The symbols move the objects like this.
j520: ξ>j925, δ>j257, θ>j292, σ>j312
j798: ξ>j795, δ>j541, θ>j405, σ>j448
j550: ξ>j561, δ>j255, θ>j316, σ>j405
j123: ξ>j782, δ>j65, θ>j807, σ>j385
j62: ξ>j255, δ>j405, θ>j144, σ>j520
j31: ξ>j652, δ>j734, θ>j286, σ>j886
j700: ξ>j515, δ>j188, θ>j687, σ>j286
j594: ξ>j67, δ>j123, θ>j702, σ>j6
j599: ξ>j813, δ>j544, θ>j541, σ>j826
j316: ξ>j315, δ>j803, θ>j269, σ>j745
j288: ξ>j669, δ>j152, θ>j28, σ>j865
j312: ξ>j798, δ>j903, θ>j7, σ>j551
j929: ξ>j6, δ>j295, θ>j67, σ>j897
j186: ξ>j956, δ>j992, θ>j919, σ>j288
j690: ξ>j829, δ>j90, θ>j799, σ>j526
j385: ξ>j929, δ>j855, θ>j594, σ>j77
j526: ξ>j711, δ>j67, θ>j997, σ>j123
j653: ξ>j31, δ>j350, θ>j455, σ>j234
j687: ξ>j176, δ>j659, θ>j992, σ>j775
j833: ξ>j35, δ>j271, θ>j871, σ>j186
j956: ξ>j28, δ>j157, θ>j961, σ>j669
j652: ξ>j85, δ>j653, θ>j944, σ>j791
j855: ξ>j295, δ>j897, θ>j123, σ>j894
j615: ξ>j526, δ>j594, θ>j829, σ>j215
j603: ξ>j599, δ>j871, θ>j903, σ>j171
j734: ξ>j653, δ>j791, θ>j24, σ>j577
j455: ξ>j286, δ>j477, θ>j515, σ>j652
j405: ξ>j291, δ>j925, θ>j745, σ>j257
j622: ξ>j77, δ>j990, θ>j929, σ>j713
j791: ξ>j350, δ>j234, θ>j354, σ>j857
j903: ξ>j541, δ>j448, θ>j520, σ>j813
j295: ξ>j385, δ>j467, θ>j782, σ>j622
j269: ξ>j389, δ>j531, θ>j713, σ>j933
j354: ξ>j477, δ>j652, θ>j188, σ>j734
j157: ξ>j186, δ>j486, θ>j35, σ>j107
j894: ξ>j622, δ>j361, θ>j385, σ>j630
j200: ξ>j858, δ>j269, θ>j361, σ>j400
j512: ξ>j551, δ>j599, θ>j798, σ>j871
j291: ξ>j62, δ>j7, θ>j259, σ>j964
j731: ξ>j569, δ>j200, θ>j894, σ>j33
j702: ξ>j690, δ>j807, θ>j84, σ>j615
j964: ξ>j520, δ>j795, θ>j255, σ>j541
j418: ξ>j903, δ>j551, θ>j964, σ>j599
j782: ξ>j594, δ>j215, θ>j90, σ>j929
j919: ξ>j961, δ>j833, θ>j603, σ>j28
j90: ξ>j702, δ>j711, θ>j528, σ>j67
j713: ξ>j742, δ>j569, θ>j897, σ>j200
j807: ξ>j90, δ>j526, θ>j475, σ>j594
j188: ξ>j559, δ>j944, θ>j659, σ>j24
j171: ξ>j826, δ>j919, θ>j813, σ>j708
j933: ξ>j790, δ>j316, θ>j200, σ>j144
j813: ξ>j512, δ>j603, θ>j312, σ>j244
j501: ξ>j659, δ>j775, θ>j288, σ>j559
j561: ξ>j745, δ>j292, θ>j315, σ>j291
j28: ξ>j271, δ>j186, θ>j171, σ>j486
j65: ξ>j215, δ>j929, θ>j526, σ>j855
j77: ξ>j897, δ>j894, θ>j6, σ>j742
j803: ξ>j497, δ>j259, θ>j531, σ>j550
j400: ξ>j531, δ>j933, θ>j731, σ>j497
j925: ξ>j7, δ>j964, θ>j550, σ>j798
j992: ξ>j157, δ>j669, θ>j833, σ>j152
j865: ξ>j687, δ>j501, θ>j486, σ>j515
j824: ξ>j501, δ>j515, θ>j107, σ>j188
j528: ξ>j84, δ>j342, θ>j234, σ>j690
j799: ξ>j570, δ>j528, θ>j791, σ>j997
j342: ξ>j475, δ>j829, θ>j368, σ>j90
j829: ξ>j997, δ>j702, θ>j570, σ>j711
j255: ξ>j292, δ>j291, θ>j803, σ>j925
j742: ξ>j361, δ>j630, θ>j467, σ>j858
j871: ξ>j544, δ>j826, θ>j448, σ>j919
j315: ξ>j933, δ>j497, θ>j389, σ>j259
j897: ξ>j467, δ>j622, θ>j65, σ>j361
j271: ξ>j708, δ>j956, θ>j826, σ>j992
j467: ξ>j855, δ>j77, θ>j215, σ>j990
j152: ξ>j107, δ>j687, θ>j186, σ>j501
j559: ξ>j700, δ>j927, θ>j865, σ>j455
j361: ξ>j990, δ>j713, θ>j855, σ>j731
j244: ξ>j871, δ>j171, θ>j551, σ>j35
j659: ξ>j865, δ>j824, θ>j669, σ>j700
j531: ξ>j33, δ>j790, θ>j569, σ>j316
j368: ξ>j577, δ>j570, θ>j653, σ>j528
j107: ξ>j288, δ>j176, θ>j956, σ>j659
j745: ξ>j259, δ>j550, θ>j933, σ>j62
j826: ξ>j244, δ>j961, θ>j512, σ>j833
j475: ξ>j528, δ>j997, θ>j577, σ>j702
j259: ξ>j144, δ>j561, θ>j790, σ>j255
j886: ξ>j791, δ>j577, θ>j85, σ>j570
j497: ξ>j316, δ>j144, θ>j33, σ>j561
j857: ξ>j368, δ>j799, θ>j734, σ>j475
j515: ξ>j775, δ>j559, θ>j176, σ>j944
j795: ξ>j257, δ>j312, θ>j291, σ>j418
j997: ξ>j342, δ>j690, θ>j857, σ>j807
j577: ξ>j234, δ>j857, θ>j31, σ>j84
j292: ξ>j550, δ>j62, θ>j497, σ>j7
j630: ξ>j713, δ>j731, θ>j77, σ>j389
j551: ξ>j448, δ>j813, θ>j795, σ>j544
j84: ξ>j799, δ>j475, θ>j886, σ>j829
j144: ξ>j803, δ>j745, θ>j400, σ>j292
j990: ξ>j894, δ>j742, θ>j295, σ>j569
j569: ξ>j630, δ>j858, θ>j622, σ>j269
j234: ξ>j886, δ>j368, θ>j652, σ>j799
j927: ξ>j188, δ>j286, θ>j501, σ>j477
j33: ξ>j269, δ>j400, θ>j630, σ>j315
j67: ξ>j615, δ>j782, θ>j690, σ>j65
j944: ξ>j927, δ>j455, θ>j824, σ>j354
j790: ξ>j400, δ>j315, θ>j858, σ>j803
j486: ξ>j992, δ>j288, θ>j708, σ>j176
j775: ξ>j824, δ>j700, θ>j152, σ>j927
j544: ξ>j603, δ>j244, θ>j418, σ>j961
j858: ξ>j731, δ>j389, θ>j990, σ>j531
j477: ξ>j24, δ>j85, θ>j559, σ>j653
j711: ξ>j807, δ>j615, θ>j342, σ>j782
j350: ξ>j734, δ>j886, θ>j477, σ>j368
j669: ξ>j486, δ>j107, θ>j271, σ>j687
j541: ξ>j312, δ>j418, θ>j925, σ>j512
j961: ξ>j171, δ>j35, θ>j599, σ>j271
j389: ξ>j200, δ>j33, θ>j742, σ>j790
j286: ξ>j944, δ>j24, θ>j775, σ>j85
j7: ξ>j405, δ>j520, θ>j561, σ>j795
j24: ξ>j455, δ>j354, θ>j700, σ>j31
j570: ξ>j857, δ>j84, θ>j350, σ>j342
j176: ξ>j152, δ>j865, θ>j157, σ>j824
j85: ξ>j354, δ>j31, θ>j927, σ>j350
j6: ξ>j65, δ>j385, θ>j615, σ>j467
j35: ξ>j919, δ>j708, θ>j544, σ>j956
j448: ξ>j418, δ>j512, θ>j257, σ>j603
j257: ξ>j964, δ>j798, θ>j62, σ>j903
j708: ξ>j833, δ>j28, θ>j244, σ>j157
j215: ξ>j123, δ>j6, θ>j711, σ>j295

The rows follow the links: the fewer symbols apart two objects are, the more alike their rows tend to be.

Each row is also shifted at random along 9 hidden directions that mean nothing.

Some objects, each with a row of numbers:
j615: +95 -122 +290 -238 +98 +178 -1 -76 +75 -110 +101 -156 +178 -487 +11 -183 +29 +421 -216 +533 -154 +201 -689 -281 +417 +174 -52 +331 -305 -713 +120 +521 +289 -605 -63 +869 +149 -385 +71 -68 -430 -57 -80 -94 -21 -433 +565 +152 -47 +358 +159 +33 -614 +451 +175 -401 +264 +1 -123 -83 -6 -17
j990: -220 -147 -210 +130 -42 -221 -37 +245 +121 -93 -175 +300 -167 +274 +81 -195 -193 -106 -93 -13 -175 -271 +284 +243 +199 -94 +55 -261 -93 -527 +144 -26 -51 -244 +198 -36 +42 -27 -100 +163 +142 +67 -190 -50 +47 +151 -289 +40 +235 +128 +112 +131 -131 -413 +27 -42 -16 -17 -161 -38 -174 -183
j700: +823 +253 -65 +402 +321 +180 +154 +28 -94 +34 -88 -340 -80 -269 -112 -86 -75 -99 +7 +47 +148 +137 -544 -62 -244 +33 -24 +22 -118 +247 -71 +122 +6 -323 -227 -86 +96 -85 +10 -279 -77 -291 +274 -92 +151 -348 +172 -46 +26 +58 +171 -48 +95 -59 +123 -29 +160 -30 +176 -135 +359 +213
j31: -468 -285 -254 +48 +0 -14 +36 -109 +131 -142 +21 -85 -318 -753 +88 -353 -64 +187 -97 +544 -187 +221 -712 +142 -133 +128 +117 +29 -366 -76 -36 +268 +155 -478 -740 +720 -114 -300 +152 -185 0 -227 +249 -339 +145 -497 +170 +3 +47 +209 -231 -65 -148 +400 -90 -506 +458 +344 +73 -211 -139 +42
j903: -409 +273 -304 +75 -98 +165 -207 -271 +74 -28 -81 -77 -218 -252 -14 +79 -16 +182 +2 +402 -7 -9 -354 +10 -357 +68 +58 +193 +52 +66 -136 +57 -20 -196 -115 +32 +39 -131 +171 +281 +304 +86 +96 -157 -13 -348 +169 -186 +160 -295 -766 +162 +568 +358 +53 +2 +206 -511 +0 +194 +328 +71
j7: -785 +119 +116 -147 +104 -101 +23 +74 -114 +40 -161 +114 +68 -103 +19 -36 +45 +192 -88 +237 -121 +25 -385 -188 -483 +47 -6 +134 +53 +266 -1 +105 -94 -373 +246 -280 -115 -23 +146 +138 +30 +214 -45 -173 +149 -124 +50 -146 -161 +131 +63 +214 +352 +133 +209 +84 +201 -58 -176 +235 +473 +10
j291: -67 -14 -257 -173 -152 -95 -257 -264 +55 +117 +75 +131 -199 -179 +13 -3 +82 +143 -183 +123 -121 +67 -103 -7 -225 +165 +150 -120 -103 +21 -70 +93 -224 -69 -300 +324 -188 -236 +195 +91 +216 +167 +14 -205 +236 -342 -15 -149 +110 -192 -543 +212 +294 +340 +74 -54 +97 -465 -150 +251 -127 +30
j234: -157 -148 +161 -36 -193 -267 +158 -446 +106 -34 -13 +63 -14 -61 +136 -157 +309 +58 -112 -11 +92 +190 +78 +230 -413 +28 +97 -52 +7 +796 +0 -173 -6 +588 -26 +83 +80 -180 +179 -143 -105 -39 +94 +183 +51 -26 -68 -23 +90 -162 -199 -173 +440 +64 -107 +30 +161 -166 +243 -99 -55 -196
j400: -112 -93 -55 +274 -34 -132 -98 -96 +9 +118 -303 +210 -121 +324 +138 -127 -18 -263 -135 +10 +50 -289 +99 -1 -26 -222 +130 -199 -193 -28 -32 -307 +3 +127 +256 +192 +120 -331 +16 +85 -130 -142 -208 -165 +333 -82 -285 +229 +396 -20 +328 +177 +169 -269 +60 -46 +19 -96 -346 +19 -122 +104
j316: +511 -40 -254 +549 -53 +290 -116 +94 -87 +81 -203 -87 -53 +71 +24 -31 -383 -96 +369 +102 +122 -203 -60 -153 +452 -279 +83 +139 -290 -325 -50 -92 -75 -55 +230 +369 +52 -263 -51 -23 -174 -93 -126 -153 +118 -187 +297 +131 +235 +2 +290 +183 +3 -222 +91 -6 +79 -18 -351 +77 -102 +199
j186: -886 -231 +71 -91 -123 -282 -136 +120 -83 +189 +133 +47 +139 +220 -71 -56 +119 -230 -423 -346 +23 +117 +293 +78 +250 -33 +41 -367 -73 -312 -68 +67 -26 -84 -88 +233 -148 -90 -24 -86 -45 -77 +112 +37 +194 +56 -377 -19 +145 +99 +57 -37 -299 -88 +57 -212 -285 -203 +3 +27 -185 -64
j997: -155 +50 +163 -238 +164 -203 +71 -13 +84 -58 -34 +61 -52 -23 +125 -244 +144 +353 -125 +440 -51 +118 -529 +29 -588 +269 -36 -68 +33 +132 +6 +150 +237 -403 +40 +2 +157 -65 +68 +117 -10 -105 -55 -82 -3 -113 +8 +44 +91 +103 -131 -56 +257 +326 +105 -222 +296 -51 +53 -83 +345 -134
j389: +291 +90 +26 -19 -20 +93 +71 -116 -46 +15 -45 +126 -51 +11 +141 +164 -10 +63 +246 +57 -23 -61 +234 -61 -61 -75 -46 +256 +150 +261 +13 -207 +66 +457 +18 -275 +95 +136 +81 +256 -45 +209 -214 +46 -135 +254 +5 +104 -120 -140 -41 +41 +137 -11 -72 +208 +30 +322 -102 +90 +18 +32
j515: +198 +124 +355 -373 +354 -194 +62 +186 -72 +118 +193 -56 +186 +122 -165 +75 +335 -232 -688 -413 -45 +203 +56 -37 -60 +261 -138 -340 +206 -131 +40 +193 +91 -269 -276 -432 -8 +162 -35 -162 +50 -125 +103 +75 +141 +102 -461 -9 -135 +136 +234 -153 -501 -28 +101 -96 -288 -63 +215 -103 +160 -15
j90: -9 +46 +389 -239 +18 +45 -23 -169 +145 -96 +25 -149 +289 -15 +48 -112 +196 +423 -262 +389 +31 +135 -435 -155 +102 +217 -76 +231 +9 -280 +90 +305 +247 -302 +404 +344 +278 -283 +65 +43 -220 -65 -125 +131 -119 -248 +440 +69 +159 +17 -128 -43 -40 +343 +200 -215 +157 -579 +13 -31 +313 -170
j713: -236 +39 +368 -444 -24 -188 +140 -80 +25 -26 -10 +259 +200 +111 +153 +115 +251 +142 -277 -42 -164 +45 +350 -9 -173 +98 -85 +147 +315 +277 +144 -33 +71 +322 +208 -590 +59 +165 +163 +272 +35 +355 -270 +177 -129 +371 -193 +1 -201 -75 -48 -4 +54 -12 +24 +198 -16 +31 +2 +120 +234 -254
j711: -622 -72 +73 -33 +112 +121 +153 +113 +135 -69 +105 -16 +7 -33 +194 -71 -135 +229 -16 +65 -30 +102 +120 +14 +485 +212 -86 +95 -9 -256 +178 +218 +193 +99 -235 -97 +219 -21 +98 -17 -35 -36 -280 +94 -116 +110 +237 +257 +121 -165 +9 -130 -417 -54 +93 -137 +136 +41 -8 -145 -58 -113
j731: -389 +33 +85 -285 -162 -41 -69 -51 +125 -113 -52 +224 +64 +288 +102 +134 +63 +183 +52 +125 -62 -195 +363 +39 -29 +23 -63 +146 +265 -93 +95 -146 +103 +263 +406 -291 +126 +166 +20 +410 +144 +268 -275 +164 -297 +346 -55 +18 +17 -165 -295 +29 +182 +22 -76 +155 -48 -111 -63 +98 +83 -195
j255: +39 +24 +312 -126 +210 -70 +93 +277 -219 +214 -19 -3 +332 -57 +11 +41 +29 +71 -417 -141 -107 +229 -130 -296 +1 +83 -67 +82 +102 +138 +35 +311 -141 -346 +79 -567 -177 -36 +240 -81 0 +220 -72 -110 +292 -27 -24 -87 -156 +54 +335 +111 -103 -51 +381 +46 +62 -214 -215 +275 +584 +11
j795: -171 +107 -169 -60 +122 -39 -65 -30 -157 +79 +16 +111 -281 -310 -74 +14 +3 -56 -69 +146 -223 +27 -208 -63 -282 -7 +52 -24 -151 -226 -53 +61 -22 -349 -385 +252 -157 -16 +13 +152 -30 +163 +80 -262 +160 -188 -227 -92 -224 +320 -7 +248 -121 +156 +7 -22 +4 +403 -128 +120 -136 +153
j687: -1531 +81 -120 +210 -82 -34 +6 -160 +85 +27 +33 -45 -135 +208 +61 -24 -2 -16 +53 -111 +184 +40 +235 +226 -9 +62 +28 -142 -3 +151 -10 -88 +16 +326 -49 -31 +220 -50 -15 +27 +68 -114 -5 +176 -46 +39 -28 +15 +291 -309 -315 -97 +244 -121 -7 +20 -13 -376 +180 -84 -62 -107
j855: +140 -10 -181 +73 +101 +35 +263 +293 +93 -163 -60 +162 -114 +48 +163 +16 -269 +67 +402 -103 -88 -136 +302 +134 -35 +43 -51 +54 +182 +418 +173 -98 -201 +290 -58 -784 -41 +364 +43 -23 +276 +201 -200 +30 -144 +379 +66 +18 -180 -182 +88 -80 +107 -362 -81 +301 +159 +386 +15 -53 +13 -81
j858: +415 +65 +357 -75 +359 -64 +206 +486 -293 +6 -206 +131 +199 +32 -16 -49 -75 -26 -10 +170 -201 -89 -281 -271 -143 -186 -144 +181 +14 -335 +104 +66 +230 -613 +388 -313 +2 +232 -127 +211 -332 +138 -155 -136 -19 +265 -182 +65 -376 +710 +897 +148 -369 -171 +140 +52 +16 +890 -276 +18 +413 +50
j551: -320 +181 -378 +430 +84 +219 -40 -167 -132 -28 -266 -41 -438 -383 -51 -53 -207 -152 +460 +422 -12 -226 -527 -70 -440 -312 +123 +182 -288 +45 -164 -260 +41 -201 -162 +490 -1 -112 -98 +134 -176 -119 +177 -345 +84 -326 +41 +2 -77 +303 +152 +241 +276 +88 -150 +45 +195 +657 -165 -11 -92 +375
j824: -18 +241 +13 -108 +278 +72 +8 +412 -75 -71 +145 -129 +39 +170 -197 +82 -75 -48 +44 -133 +26 -11 -81 -15 -29 +124 -156 -159 +177 -403 -2 +151 +98 -515 0 -353 +21 +389 -263 +3 +120 -123 +120 +45 -221 +209 -134 -82 -173 +193 +112 -109 -286 -33 +10 -31 -221 +203 +193 -128 +168 +24
j107: +579 +173 -15 +185 +90 +14 +123 -17 -214 +225 +248 -270 +13 -114 -57 +113 +29 -70 -76 -352 +160 +403 +117 +48 -36 +118 -26 -51 +44 +363 -66 +147 -107 +180 -439 -241 -12 +63 +112 -180 +2 +14 +208 +154 +84 -17 -2 -174 -87 -175 -177 -96 +35 -53 +134 +78 -101 -220 +275 +40 +159 +30
j829: +625 +71 +151 -35 +150 -93 +105 +283 +31 +14 +115 -5 +142 +436 +21 -7 -24 +9 -74 -260 +123 +17 +300 +90 +215 +141 -130 -184 +171 -190 +100 +90 +95 -2 +155 -432 +209 +189 -123 +3 +54 -77 -155 +235 -128 +333 -109 +88 +101 -85 +131 -148 -206 -252 +90 +16 -166 -165 +125 -117 +108 -169
j271: +443 +69 +30 +450 -46 +50 +158 -279 -264 +111 -252 -170 +20 -101 -65 +1 +40 -189 +532 0 +291 -10 -352 -161 -736 -373 +105 +169 -98 +1171 -227 -447 -205 +401 +326 +78 -126 -70 -29 -258 -331 -115 +307 -65 +167 -147 +148 -102 -194 +103 +415 +21 +786 -21 -93 +303 +128 +370 +6 +39 +161 +299
j152: +236 +121 -119 +317 -34 +11 +35 -123 -155 +148 +156 -167 -94 +54 -94 +72 -3 -213 +156 -341 +195 +146 +259 +112 +66 -58 +26 -142 -88 +132 -64 -77 -113 +323 -222 +215 +44 +14 -94 -150 -166 -54 +179 +201 +11 +1 -46 -72 -10 -38 -11 -44 -4 -166 -20 +119 -204 -35 +198 -51 -270 +48
j775: -37 +213 +134 -34 +225 -81 -13 +115 -25 -49 -50 -87 +42 +286 -191 -44 +113 -141 -54 -64 +109 -134 -233 -4 -356 +27 -89 -206 +105 -62 -33 -75 +54 -374 +364 -145 +109 +120 -272 -60 -19 -230 +143 +41 -33 +9 -177 -48 -9 +207 +258 -50 +93 -54 -2 +36 -142 -55 +139 -129 +189 +51
j405: -361 +37 +100 +450 +121 -233 +155 -44 -221 +190 -396 +188 -4 +249 +52 -113 -7 -337 +20 -224 +70 -162 +18 -88 -440 -314 +117 -130 -154 +645 0 -351 -298 +169 +447 -244 -33 -212 +31 -142 -287 +46 -68 -99 +460 -79 -243 +8 +35 +201 +783 +244 +456 -529 +177 +340 +82 +76 -272 +115 +158 +130
j528: -268 -75 -421 +639 +83 +44 +197 +78 +19 -7 -53 -56 -440 -225 +244 -339 -377 +120 +298 +287 +43 +156 -197 +317 +82 +7 +97 -46 -361 -8 +31 +106 +131 -61 -573 +271 +230 -203 +102 -48 -69 -214 -28 -111 +77 -142 +164 +140 +324 -60 -124 -42 +43 -174 +55 -257 +390 +221 +65 -206 -69 -31
j526: +286 +22 +300 -327 +100 +127 +256 -398 +54 -22 +180 -6 +15 -271 +168 +124 +251 +258 +147 +32 -6 +221 +70 -125 -106 +221 -45 +299 +89 +625 +111 -45 +103 +720 -330 -35 +148 +17 +175 -90 -276 +118 -181 +157 -132 +58 +295 +198 -280 -179 +2 -151 -100 +258 -90 +160 +122 +339 +109 -83 -226 +12
j745: +497 +25 -304 -538 -49 +244 -224 +433 -34 -68 +337 +101 -42 +17 -102 +341 -246 +264 +511 -17 -166 -142 +218 -169 +257 +163 -105 +83 +243 -518 -27 +114 -74 -173 -203 -205 -339 +583 -164 +280 +427 +321 -131 -115 -390 +359 +99 -82 -416 -75 -382 +21 -291 +376 -168 +74 -244 +436 -114 +201 -287 +81
j531: +172 +69 +312 +407 +105 +314 +294 -247 -242 +121 -224 -214 +180 -484 +211 +16 -86 +183 +162 +366 +68 +235 -401 -361 +87 -237 -3 +705 -171 +479 +23 +42 +158 +256 +64 +67 +195 -358 +348 +0 -564 +106 -153 -56 +114 -217 +556 +174 -107 +64 +458 +128 +88 +11 +243 +94 +398 +291 -263 +104 +477 +189
j418: -635 +98 -75 -554 +237 -372 -325 +294 +25 +75 +2 +281 -158 +167 -109 -30 +228 -155 -793 +17 -312 -106 -141 +58 -501 +235 -2 -543 +175 -551 -84 +143 +79 -852 -280 -382 -194 +123 -4 +311 +523 -7 +31 -366 +276 -17 -839 -117 +122 +131 -290 +162 -111 +219 +97 -299 -164 -192 -102 +125 +259 +11

Start, symbols taken left to right, then the object you end at.
Answer with the object's name.
-80 -185 +29 +136 +9 -21 +222 -103 +33 -106 -45 -83 -38 -404 +65 -189 +11 +2 +75 +113 -13 +165 -243 +88 -128 -59 +36 +98 -139 +433 +16 -5 +41 +116 -256 +168 -46 -74 +70 -270 -172 -137 +174 -26 +29 -108 +114 +16 -111 +136 +184 -154 -18 +13 -118 -92 +240 +398 +169 -179 -55 -2
ξ ξ θ θ σ: j188
-1210 +122 +207 -211 +100 +62 -27 -118 -84 +31 -62 -29 +78 -329 -8 +63 +168 +100 -357 +293 -183 +108 -351 -196 -145 +21 -34 +280 +37 -167 -27 +157 +213 -334 -81 +33 +17 -111 +166 +215 -80 +107 +3 -146 +34 -166 -19 -30 -131 +164 -59 +132 -112 +310 +92 -94 +84 +76 -94 +125 +363 +75
ξ δ θ δ θ δ δ θ ξ: j255
+753 +209 +119 -122 -13 +217 -111 -120 -65 +14 +316 -354 +142 -163 -276 +178 +118 +66 -75 -47 +87 +223 -155 -98 +334 +107 -89 +144 -22 -575 -28 +324 +111 -275 -71 +532 +85 -3 -172 -61 -193 -42 +234 +209 -245 -201 +279 -149 -141 +156 -217 -42 -413 +286 +25 -74 -252 -253 +240 -25 -111 +1
δ ξ θ θ δ θ: j35
+16 +37 +231 +196 -82 +51 +241 -144 +21 +16 +94 -193 +214 +106 +154 +23 +25 +172 +38 -120 +196 +256 +325 +104 +351 +57 -67 +211 +86 +228 +119 +99 +107 +521 +113 -193 +336 -66 +141 -26 -201 +19 -148 +416 -203 +186 +291 +97 +150 -297 -119 -190 +8 -188 +105 +75 +48 -352 +212 -83 +157 -239
θ ξ δ ξ σ δ ξ: j528
+201 +15 -166 +333 -139 +141 +28 +270 +93 -122 -113 +6 +78 +155 +49 -33 -367 +109 +153 +49 -21 -140 +245 +132 +585 -99 -41 +170 -4 -559 +151 +161 -39 -189 +363 -191 +145 +27 -6 +174 +132 +153 -166 +140 -244 +146 +266 -59 +193 -107 -117 +90 -84 -401 +127 +63 +52 -340 -79 +45 +199 -218
σ δ σ σ ξ ξ: j315
+821 +69 +735 -627 +227 -325 +199 -97 -255 +70 -76 +282 +288 -43 -36 +55 +516 -61 -392 +8 -255 +75 -104 -296 -646 -66 -104 +129 +163 +312 +73 -92 +158 -31 +331 -192 -80 +146 +16 +172 -480 +306 -105 +16 +64 +225 -424 +34 -587 +647 +728 +122 -184 +157 +24 +197 -105 +753 -124 +112 +192 -12
δ ξ σ σ ξ θ δ: j269
+22 -35 -22 +164 -210 -3 -98 -203 +78 +51 -84 +83 -8 +217 +135 +39 -3 -77 -167 -45 +32 -105 +426 +94 +404 -115 +56 +45 -45 -273 +43 -98 +49 +360 +134 +132 +222 -239 +110 +206 -58 +77 -250 +114 +22 +60 -55 +111 +333 -226 -158 +124 -30 -199 +56 +12 -62 -398 -151 +80 -106 -100
δ ξ ξ σ θ θ: j894
+1084 -45 -155 +446 +182 +41 +175 -12 +10 -5 -136 +41 -251 +96 +52 -132 -180 -276 +344 -165 +105 -194 +38 +36 +72 -129 +65 -191 -302 +202 +82 -251 -110 +282 -88 +196 +137 -138 -138 -307 -265 -238 -89 -51 +210 -81 +13 +249 +82 +97 +631 +5 -102 -426 -59 +109 +70 +418 -89 -229 -471 +203
δ δ δ θ δ ξ θ: j690
+394 +110 +26 +160 +73 +89 +123 +119 -225 +248 +322 -350 +171 -243 -39 +142 -42 +56 -193 -314 +117 +545 +110 -2 +281 +171 -51 +72 +68 +154 -48 +393 -81 +22 -550 -302 -68 +40 +247 -186 +58 +62 +186 +143 +58 -28 +154 -191 -72 -245 -303 -141 -171 +8 +233 -50 -55 -347 +233 +108 +328 -31
θ θ θ σ ξ ξ: j603
-195 -107 -110 +286 +167 +55 +114 +168 +62 -63 -44 +32 -173 +92 +115 -205 -242 -22 +210 +100 +15 -113 -40 +64 +335 -14 -10 -113 -260 -391 +120 +8 +158 -73 -82 +287 +225 -109 -140 -84 -230 -211 -213 -28 +20 +18 +79 +290 +169 +167 +414 -32 -379 -266 +17 -163 +103 +361 -90 -244 -303 +22
δ σ θ ξ σ θ θ ξ: j570
+148 -50 -298 +136 +4 +256 -26 +83 -79 +53 -17 +57 -205 -137 +105 +99 -294 +56 +503 +119 -12 -115 +31 -138 +132 -98 +39 +169 -105 +61 -45 -134 -57 +208 -261 +51 -109 +64 +54 +90 +23 +81 -168 -212 +8 +39 +172 +133 -83 -99 +38 +86 +13 +57 -72 +61 +92 +501 -241 +99 -236 +223
ξ ξ θ ξ ξ ξ ξ δ: j858
-350 +85 +32 -288 +39 +17 -44 +52 -139 +52 +123 +66 -10 -275 -73 +124 +28 +134 -68 +113 -243 +124 -121 -163 -34 +74 -19 +147 -3 -315 +20 +219 -26 -314 -158 +120 -156 +82 +50 +177 -35 +308 -6 -106 -36 -49 +12 -141 -316 +237 -66 +196 -223 +234 +80 +24 -46 +207 -114 +211 +14 +21
δ δ δ δ δ δ σ σ δ: j708
+346 -6 -65 -376 +62 +285 -163 +565 -90 -35 +165 +7 +176 +18 -85 +257 -301 +260 +341 +121 -156 -113 -41 -304 +403 +64 -142 +226 +173 -691 +2 +219 +42 -479 +74 -216 -222 +427 -149 +230 +198 +229 -159 -144 -314 +287 +217 -11 -336 +131 +11 +40 -428 +261 +12 -38 -155 +412 -234 +167 +65 +85
δ δ ξ θ ξ θ θ ξ σ: j630
-93 -37 -85 +349 -129 +206 -15 -49 -132 +94 -48 -93 +44 -222 -18 +47 -233 +22 +218 +53 +2 +42 -50 -173 +460 -208 +64 +282 -301 -251 +28 +135 -157 -24 +62 +499 -54 -265 +58 -60 -291 +169 -49 -48 +70 -252 +420 -36 -45 +121 +188 +225 -144 -80 +148 +66 +69 -56 -247 +169 -130 +101
σ σ σ θ θ σ: j964
